In the rows, 128 means zero.
Each row is followed by its class.
[165 147 149 117  97 107 140 187 129 192 126  77  93  39 117 142 132 141
 174 150 103 127 129 150 148 147 119 127 111 129 139 178 189 128 106 120
 132 133 104 117 124 106 110  78  92 141]
Z274
[109 130 140 108 135 155  70 140 154  64 112 146 161 120 178 115 119 146
  80 158 172 115 102 123 102 112 108 107 157 128  97  91 129 136 134 125
 147  91  70 145 125 133 180 170 152 121]
Z558
[153 143 133 113 134 125 113  87 158 157 110 133 120 139 122 158 124 112
 138 139 121 123 116 167 106 139 138 126 152 194 163  98 105 149 117 129
 111 157  93 140 130 141 135 114 138 145]
Z558
[110 173 135  82 110 151 108 146 110 124 106 129 147  96 164 118 108 149
 107 157 130 115 121 109 172 154 125 127 138 156 134  92 124 113 117  80
 139 105 128 155 147 107 111 133 166 121]
Z576
[130 126 135 125 122 105 154 155 119 137 119 154 111 106 130 102 129 169
 138 141 135 105 104 184 161 177 137 152 132  96 121 127 138 142 107 139
 134  93  86 110 112 123 142  85 130 126]
Z740
[107 125 108 111 141 123 142  91 178 162 132 135 131 116 141 129 132 119
 167 144 115 164 175 128 152 131 131 144 122 126 141 104  90 113 124 156
 159 139 157 111 167 150 101 109 107 131]
Z980
[158 180 191 153 129 124 124 116  90 152  99 130  97  70 161 145 127 120
 153 152 140 113 156 149  80 138 139 101 116 107 136 137 124  97 111 169
  86 107 118  97 147 148 143 117 105  94]
Z740
[138 111 154 119 117  86 199 139 124 153 100 119 126  68 118 123 115 126
 131 161 150 139 124 132 114 146 115 143 169 147 133 105  79 137 101 170
 161  94  83 121 142 150 152 149 130 145]
Z980
[132 136 173  97 123 131 139 116 112 100 127 119 124 116 159 129 133 168
 128 164 140 116 107 144  93 163 146 102 149 128 112 103 107 113 134 130
 133 127  86 154 142 108 171  87 134 107]
Z328
[155 155 126 125 154 165  99 167 143 104  83 165  90 144 104 138 116  95
  91 152 107 111 159  75 143 160 152 152 127 174 137 156 133 116 102  97
 124 101 105 141 119 139 110 128 154 163]
Z740
[111 175 142 114 123 165 124 122 168 134 102 139 118 138 204 110 134 183
 146 141 128 158  67 117 151 105 101 144 120 156 145 121 100 117 109  92
 151 141 130 122 170  99 142 162 137 158]
Z576
[149 192 111 153 107 115 141 134 122 150 103 120  79 135 130 123 121 103
 121 142  91 111 129 118 157  94 146 150 148  97 161 102 123 120 139 113
  88 105 102 125 140 118 168 104 147 146]
Z678
[168  95 152 149 126 175  85  90 102 131 149  86 157 218 109 168 154 135
 143  83  84 116 110 149  93  91 133 152 164 128 123  55 135 143 151 103
 121 178 176 113  90 120 143 165 163 111]
Z274
[157 150 108 121 115 115 138 165 147 148 104 147 117  98 109 127 102  80
  80 114 132 123 117 115 184 113  73 165 113 137 171 109 117 163 126 113
  94 107 131  97 112 109 133 170 149 151]
Z576
[148 119 146  79  96 147 145 120 132 101 135  97 141 179 186 160 161  91
 123 130 184 139 101 151 104 157 141 111 111 183 140 114  86 187 114 125
 121 156 119 146 149 127 107 126 153 109]
Z677
[143 142 155 153  90 157 133 130  72 125 127 125 120  99 165 130 118 147
 128 147 138 113 160 142 143 149 153 139 117 107 123 147 109  99 100 151
 114 100  71 132 122 117  99  97 117  88]
Z740
[123 166 134  98 147 177  95 173 109 125 174 107 151 137 158 151 164  83
 143 152 116 129 145 109 120 137 160 113 134 130 114 121 141 119 118 149
 141 133 163 166 158 171  97 117 149  99]
Z558
[153  97 146  97 153 142 114 108 115  95 108 144 133 148  99 107 129 159
 112 131 131 106 172 136  90 130 176 129 164 159 135 171 142 116 110 111
 141  86 142 136 120 166  70  67 121  97]
Z226
[148 124 167  94 102 101 146 167 142 122 113 127 119  92 167 106 134 137
 105 153 124 122 125 168  67 145 124 111 119 129 116 173 119 144 104 117
  81  80 112 125 163 138 116 139 125 124]
Z677
[ 93  92 164  87 164 131 112 130 156  94 141 136 107  90 168 149 123 154
 129 159 182 110 117 146  96 181 145  96 118 163 155 133 121 105 129 132
 148  79  92 125 111 130 139 131 125 116]
Z980
[145 104  77 170  87  92 189 135 142 128 185 108 123 195 136 161 140 109
 110 152 137  98 145 117 130 138 185 125 113 159 123  88  57 176 159 171
 129 122  72 163 100 147 105 101 154 142]
Z980
[156 149 166 102 163 160  73 136 123 144 103 107 124 148 106 154 101 110
 141 153 119 150 121 150 122 118 106  99 181  83 173  76 110 109 108 130
 148 127 160 128 154 132 177 118 168 116]
Z867
[139 165 152  92 110 170 144  80 147 118  99  94 134 130 107 148 122 124
 150 127  81 166 158 123 167 152 127 150 143  91 146 127 146 126 102 122
 110  89 175 131 112 127  74 105 104 109]
Z677
[ 94 140 116 153 103 179  89  56 110 136 154 126 117 166 138 153 135 144
 111 104 143 140 149 115 149 115 129 135 125  84 134 182 120  97 113 131
 143 124 110 112  84 125 108 158 111 112]
Z980
[119 125 111 117 139 156 120  87 160  95 134 143  89 192 142 116 153 135
 117  95 131  91 143 117  89 137 173 156 135 163 131 151 124 130 159 104
  88 110 113 142 133 132 100 119  81 125]
Z677
[ 91 148 118 119 116 114 124 158 173 112 157 131 141 116 134 132 154 144
 119 154 134 127 105 186 158 132 134 147 145 106  92  60 105 183 154 143
 171 143 126 155 113 144 146 144 182 172]
Z558
[112 135 131 164 154 146 126  99  82  92 132 127  85 159 144 131 132 185
 129 101 127  84  89 154  92 127 142 146 125 128 150 108 126 125 148 126
  62  84 118 150 103 124 180 158 111 110]
Z558
[127 132 135 133 138 127 113  78 147 108 113 148 102 172 110 133 110 180
 138 168 214 149  78 117 189 134 133 142 137 176 150 162 135 112  99 129
 159 145  54 181 112 100 154  55  98 114]
Z239
[175 128 137 140  95 117 161 112  93 117 110  91 143 102 112 136 114 100
 145 136  96 128 179 155  47 154 164 133 146 135 158 100  87 115 115 152
 114 120 138 110 121 159  99 128 139  82]
Z576
[ 87 147 170  73 124 146 155 133 160 136 120  96 106  59 185 121 126 159
 146 168 133 147 126 130 181 166 117 151  83 134 122  91  93 143 114 122
 144 119 123 132 143 107 142 149 114 125]
Z980
[135 121 137  75 145 161  86 164  90 101 127 151 140  96 137 120 118 101
 104 148 130 112 119 107 150 130  84 127 129 142 113 113 121 100 108  98
 113 139 123 147 157 133 165 129 141 101]
Z678
[153 229 154  62 107 123 145 111 183 155 113 101 111 142 149 108 123 145
 146 178  98 159  88 168 159 153 147 121 153 120 140 115 146 186  63 105
 110  98  98 131 141 145 125 125  93 137]
Z677
[136 179 146 128 112 196 122 152 139 145 147 110 104 134 170 158 120  95
 128 139 123 113 176 116 209 166 171  95  94 110 158  88  79 152 124 134
  90 124 107 130 131  93 111 104 154 110]
Z867
[164 170 148 149 110 165 115  86 122 137 104 102  80 129 137 169 130 117
 146 131 121 150 120 123 168 121 140  97 108 162 145 141 120 140  95 116
  86 126 110 126 124  63 120 170  81 143]
Z677
[121  91 131 163 128 178 120  96 146 119 147 129 145 188 175 112 127 160
 135  75  65 117 175  84  85  81  99 103 148  70 141 146 115 113 139 139
 128  89 145  69  83 150  78 170 120 136]
Z226
[139  97 123 112 100 158 126 153 137  77 104 133 101 139 181 116 166 135
 121 148 122 128 100 133  83 152 160 145 139 159 111 121  78 139 136 108
 114 110 121 133 136 121 180 146 149 145]
Z678
[111 140 110 129 128 158  91 141  99 125 127 108 122 161  96 133 139 122
 112 126 120 125 117  97 200 102 129 158 142  90 121 107 141 143 132 127
 146 139 141 158  87 120 127 140 162 135]
Z558
[131 133 150 101 125 121  89 147 122 139  96  85 119 159 149 107 103 153
  94 150 161 128 114 139 160 131  99 131  96 179 124 150 133 171 121  63
 131 129 118 184 111  93 149 128 133 135]
Z239
[146  89 144  88 121 131 127 165 150 137 136 121 130 126 129 118 125 140
 132 185 124 132  78 144  91 111 110 106 178 109 125  93 103 132 119 148
 136 132 143 142 134 152 143 138 152 144]
Z576
[ 72 100 111 145 101 145 115 106 145 125 152 103 172 158 163 154 143 150
 124 105 114 152 119 131 151 106  59 173 103 108 107 130 114 119 168 138
 159 150 145 167  94 111 124 145 122 130]
Z558
[150  89 110 111 127 148 104 120 119 131 135  89 129 139 115 131 103 143
 110 122 120 112 166 124 132 123 111 136 114 107 128 136 148 123 127 112
 134 103 123 131 121 123  99  69 124  83]
Z980
[157 125 120 107 151 108 103 116 138 126 106 141  92 117 162 117 146 167
 125 154 132 109 112 128 112 143 168 105 128 187 133 174 106 109 135  96
 164 108  55 125 148  89 139  83  96 130]
Z980
[129  66 114 104  88 156  83 106 124 145 130  94 153 148  98 122 115 129
 147 129 106 139 120 119 136  79 123 159 173 115 118  60 151 107 127 127
 155 144 147 131 117  99 133 116 142  96]
Z226
[118 119 166 101 141 147 137 118 146  90 100 134 145  89 133 101 115 194
 161 145 138 136  94 165 101 142 112 129 160 106 123  99  96 116 132 119
 175 118 126 120 118 149 162 120 114 128]
Z867
[153 102 173 103 159 104 117 135 143 117 137 150 123  49 120 132 107 118
 134 184 159  77 140 171  98 127 146  94 166 158 136  73 122 107 139 148
 133 116  79 130 155 121 156  69 130 107]
Z226
[133  78 137  98 140 145 113 192 114  62 148 109  72 125 144 114 129 191
 123 129 182  79  93 185 132 177 131 120 106 120 117 114 121 174 130 119
 111  84 106 156 134  87 160 101 134 122]
Z677
[119 133  76 109 128 153  84 114 142 105 136 145 127 189 150 104 145 103
 117 120 126 134 150 141 162 156 159 141 140 120 117 107 130 160 108 100
 115  97 143 118 146 110 128 161 111 122]
Z677
[153 159 150  93 145 174 119 107  97 106  85 116 118 124 149  94  90 163
 141 156 135 134 146 129 133 154 142  74 129  85 162 137  76 121  67 147
 113  62 105 116 136 145 160 130 119  97]
Z980
[137 140 157  90 137 109 149 149 133 119 100 152 118  93 148 136 149 119
 100 132 153 139 138 118 150 151 110  98 100 129 116 150 122 153 118 160
 137 146  68 119 144 113 109 107 115 102]
Z740
[143 150 174  99  76 173 137 160  94 123 112  87 167 156 189 114 131 115
 134 162 131 127 113 103 143 139 144 124 143 106 130 132  89 130 104 133
 129  80 141 144  88 162 141 125 163 113]
Z678
[153 197 158 162 139 169 167 168  88 127 143 119 137  79 139 141 109 120
 134 115 103 122 153 107 160 137 130 128 119 134 128 113 133 105 100 121
 121  92  88 122 162 111 117 134 110  85]
Z867
[106 140 136 171 153 111 141  63 117 136 143 168 101 141  88 168 134 125
 119  85 144 103 152 174 147 133 142 148 121 174 175 163 127 105 134 126
 125 138 100 123 109  99 120 113 115 125]
Z226
[115 161 119 144 128 108 131 111 113 144  83 181 123  85 124 125 114 118
 122 112 158 121 142  70 174 105  70 153 140 158 133 138 127  96 122 118
 136 134 111 107 144 147 140 128 123 155]
Z678
[138 170 148 160  82 138 153 124 147 162 100  53 132 157 152 137 120 154
 147 150 109 160 112 138 185 128 144 162 118 146 127 115 107 159 131 102
 171 108 118 153  82  83 143 133  94 145]
Z867
[151 153 168 116  99  97 167 187 143 118 118 131 109  56 128 170 131 160
 108 162 107 144 117 119 111 154 109  98 103 164 114 166 122 112 124 124
 139 130  85 158 152 100 111  81 177 165]
Z328
[ 85 164 106 135 137 127 122 162 101 119 152 195 104 116 134 112 131 178
 100 115 149  84 153 126 173 147 129 114 108 113  99 155 126 123 132 135
 123 114  91 154 138 149  87 109 133 150]
Z740
[176 165  75 155 145 107 136 160  85 140 144 110  82 136 144 144 139 106
 148 121  82  80 142 105 136 138 165  97 143 128 181 100 120 149 149 139
 112 109  81 125 130 126 104  74 143 141]
Z558
[140 112 138  92 144 140  87 100 158 110 104 160 129 110 113 131 137 147
 151 124  98 127 142  95  86 143 140 150 146 163 141 134 146  67 135 122
 110 139 114 116 138 136 130 110  87  96]
Z274
[104  95 131  95 136 135  97 104 102 119 156 132 136 119 133 155 163 158
 156 100 130 166 110 155  81 133  88  94 153 108 135 133 137 127 120 150
 136 156 169 111 113 159 124 201  81 127]
Z274
[119  73 118 138 114 117  85  95 164 137 142 105  78 165 104 157 116 124
 135 135 158 112 178 162 110 171 147 139 143 133 163 107  96 160 169 147
 113 129 155 150  55 141 119 102 137 158]
Z239
[149 131 148 139 106 147 108 178  90 143 142  37 136 175 174 165 127  68
 143 168 183 136  88 103 133 114 114  74 100 165 135 111 124 161 134 123
 147 147 139 185 102  98 166 148 169 136]
Z239
[127 148 126 145 109 137  93  99 117 125 165 122 112 196 121 166 154 147
 141 109 117 127 137 118  96 123 179 107 137 120 147 128 132 119 129 159
 100 153 108 132  96 149 115 150 115 104]
Z274
[128 100 130 158 121 140 149  78 126 148 130  90 139 184 106 138 135 118
 119 117  98 127 130 106 134  80 135 117 139  95 101  88 112 151 150 142
 124 132 139 119  76 118 138 181 124 125]
Z980
[130 132 128 135 142 154 136 151  68  62 112 139 155 153 174  87 122 172
 106 129 146 107 133  99 107 123 127 112 107 117 101 172 136 114 112 113
 143  80  94 143 120 156  99 120 105  93]
Z740
[126  37 103 151 145 131 154 111 137 165 156 157 169 177 129  97 119 118
 158 121 109 118 118 131  96  99 144 122 172 140 126  93 109  99 106 144
 139 118 106  90 138 144 126 162 135 126]
Z980
[ 87  80 142 118 114 121 155 119 168 151 164  91 144 131 133 140 131 130
 150 152 114 138 136 140 130  90  84 146 110 107 116 115 136 123 143 137
 164 181 151 150 126 132 106  94 128 126]
Z226
[108 105 182 107 109 125 210 147 140 171 143  83 152  25 131 144 110 125
 187 147 127 183 157 191 139 157  85 110 114 108 123  92 134 140  93 168
 146 139 171 116 149 129  98 125 117 137]
Z328
[143 131 154 110 149 127 138 103 147 119  97 183 105 116 142 101 161 161
 149 151 100 115 139 136 138 140 192 167 144 169 134 166 106  76 124 101
 127 137 106 121 162 132 105  37 116 111]
Z678
[117  89 155 103 159 143  89 105 152  70 117 158 107 127 129 168 144 156
 132 133 141 118  88 139 102 192 132 106 118 164 159 158 154  94 127 109
 114 131  77 121  84  86 182 137 107 111]
Z274
[154 158 160 106 129 143 131 147 162 128 132 114 128 128  95 167 137 123
 119 101  64 137 117 174 148 162 141 136 101 135 150 123 112 142 149 110
 112 118 134 131  88  91 129 119 137 109]
Z867
[145 166 106 135  94 133 118 103 118 142  94 144  93 161 104 159 119  80
 103 139 140  98 170  95 130 163 173 132 153 174 155 153 120 105 111 113
  82 111  88 164 163 116 106  84 161 140]
Z677
[177 154 114 142 109  98 191 129 112 139 115 150  95 115 125 148 118 132
 136 141 100 132 133 115  99 152 139  95 160 150 170 116  83 131 118 152
  95 102  97 126 151 141 120  93 147 177]
Z328
[159 137 147 149  97 161 108 126 122 148 119  79 135 164 142 132 115 111
 134 164 153 167 154  95 168  99 144 152 140 157 116 103 117 144  96 128
 144 140 134 161 136 115 109 124 137 113]
Z239
[141 252 146 108  95 157 135 126 126 142  90 143 118 134 148 140 131 109
 100 148 128 146 121  96 209  99 158 135 132 153 157 155 108 111 108 110
 109 111  94 165 157 122 120  93 153 137]
Z678
[ 87 110 144 155 100 191 138 130 144 141 124  73 165 198 150 105 123  96
 120 113 120 134 149 131 191 116 131 153  79  57 100  85 106 167 147 123
 103 120 179 128  72  93 171 192 128  94]
Z867
[139 163 119 176 120  81 131  93 136 146  63 137 125 122 169 118 112 136
 155 131 160 162 151  98 104 125 108 120 128 177 149 139 121 113 119 134
 133  99 118 110 164 121 155 133 107 133]
Z239
[164 132 142  90 129 196  31 126 101  98 117 135 134 125 109 163 106 125
  89 144 113 123 153 134 123 113  94 103 125 109 126 165 113  85 136 115
 123 127 140 172 107 130  97  94 134 124]
Z740
[149 147 133 123 126 120 123 126 133 166 133 111  91 160 152 131 146  96
 123 157 120  83 124 100 125 125 151 102 136 140 133 135 152 141 128 118
 113 140  81 127 138 107 161  82 129 115]
Z226
[103  55  66 120 122 155 150 155 138  97 167 116 131 139 107 104 105 124
 131 122 157  83 101 144 140 150 124 122 108 126 107  65 120 180 143 120
 124 102 118 133  74 136 167 166 140 154]
Z980
[116 174 165 124 103 158  96  92 129 149 123 108 168 146 142 118 118 160
 148 135 148 176 115 122 190  86 103 136 122  60 124 137 114 114 112 148
 160 131 150 118  89 142 129 134  77  83]
Z867
[135 101 159 127 102 127 105 119 110 121  97 116 147 111 138 133 113 118
 148 165 144 116 154 153 124 141 133 127  93 137 134 146 122  94 111 105
 125 145 152 124 103 144 129  74 162 100]
Z678
[184 151 123 184 113 141 152 197 116 148 159  88 154 148 155 142 118  85
 113 161 112 100 156 119 167  88 147 134 128 141 124  83 100 144 146 121
 146 107 143 150 149 109  90 104 179 142]
Z576
[149 129 130 138  96 131 113 127  83 157 102 116 122 121 117 130 125 135
 144 156 165 102  88  71 163 101 124 163 142 158 125 120 167 106 121 104
 118 152 107 142 121 117 158 105 120 125]
Z274
[169 177 149 101 129 107  79 154 126 157  84 134 119 126 143 117 125 134
  99 142 165 140 115  93 185 120 132 135 130 199 136 158 153 142 115  88
 136 101 106 146 142  92 120  98 134 119]
Z239
[119  94 119 116 108 166 104 141  85 110 171 101 152 192 132 134 145 151
 112 125 109 123 121 124 177 123 147 101 112 119 108 158 148 137 111 108
 155 126 123 163  82  87  92 116 140  95]
Z226
[169 147 158 101 132 102  67 124  85  86  85 117 121  85 146 114 112 182
 121 149 167 140 154 152  89 176 116 122 135 154 124 128 115 147 104 112
 138  85 141 130 129 146 148 118 120  87]
Z239
[120 152 159 115 145 150 104 138 112 132 140  76 138 173 179 102 115 175
 153 139 145 136  97 137 196 132 123 115 104 131 135 119 160 160 104  75
 164 124 124 143  95  95 121 119 130 108]
Z239
[163 142 125 137 109 109 158 116 102 151 128 119 111 119 113 138 125 137
 135 121 108 127 133 111 143 139 150 160 155 163 148 121 125 114 137 129
 130 103  99 135 116 103 109  83  97 132]
Z328
